131	131	131	131	131	130	131	130	132
149	134	138	101	103	124	100	123	118
131	131	131	131	131	130	131	130	131
127	127	127	127	127	127	128	127	128
120	131	131	134	131	130	119	124	119
123	129	130	132	130	129	123	125	123
123	124	129	129	129	123	129	123	132
130	130	130	130	130	130	130	130	130
123	132	134	132	129	129	116	123	120
130	130	131	131	131	130	130	130	131
128	128	128	128	128	128	128	128	128
132	131	132	131	131	131	132	131	133
135	138	126	129	127	141	123	138	114
131	131	132	131	131	130	131	131	132
142	144	126	128	125	148	122	145	107
Indices start at 1.
The entry just right of the largest entry? 134
The entry in the top-left corner -> 131
The bottom-left entry? 142
The bottom entry of the column that holds the smallest entry: 122
The entry in row 3 and column 1 -> 131
The entry just right of the smallest entry -> 123
The entry just left of the centre entry is 130
The entry directly below the smallest entry -> 131
The entry at row 1, column 3? 131
The entry at row 1, column 2 -> 131
The top-right entry? 132
The entry directly above 103: 131
The entry at row 2, column 3? 138
The entry directly below the centre entry? 129
The bottom-right entry -> 107
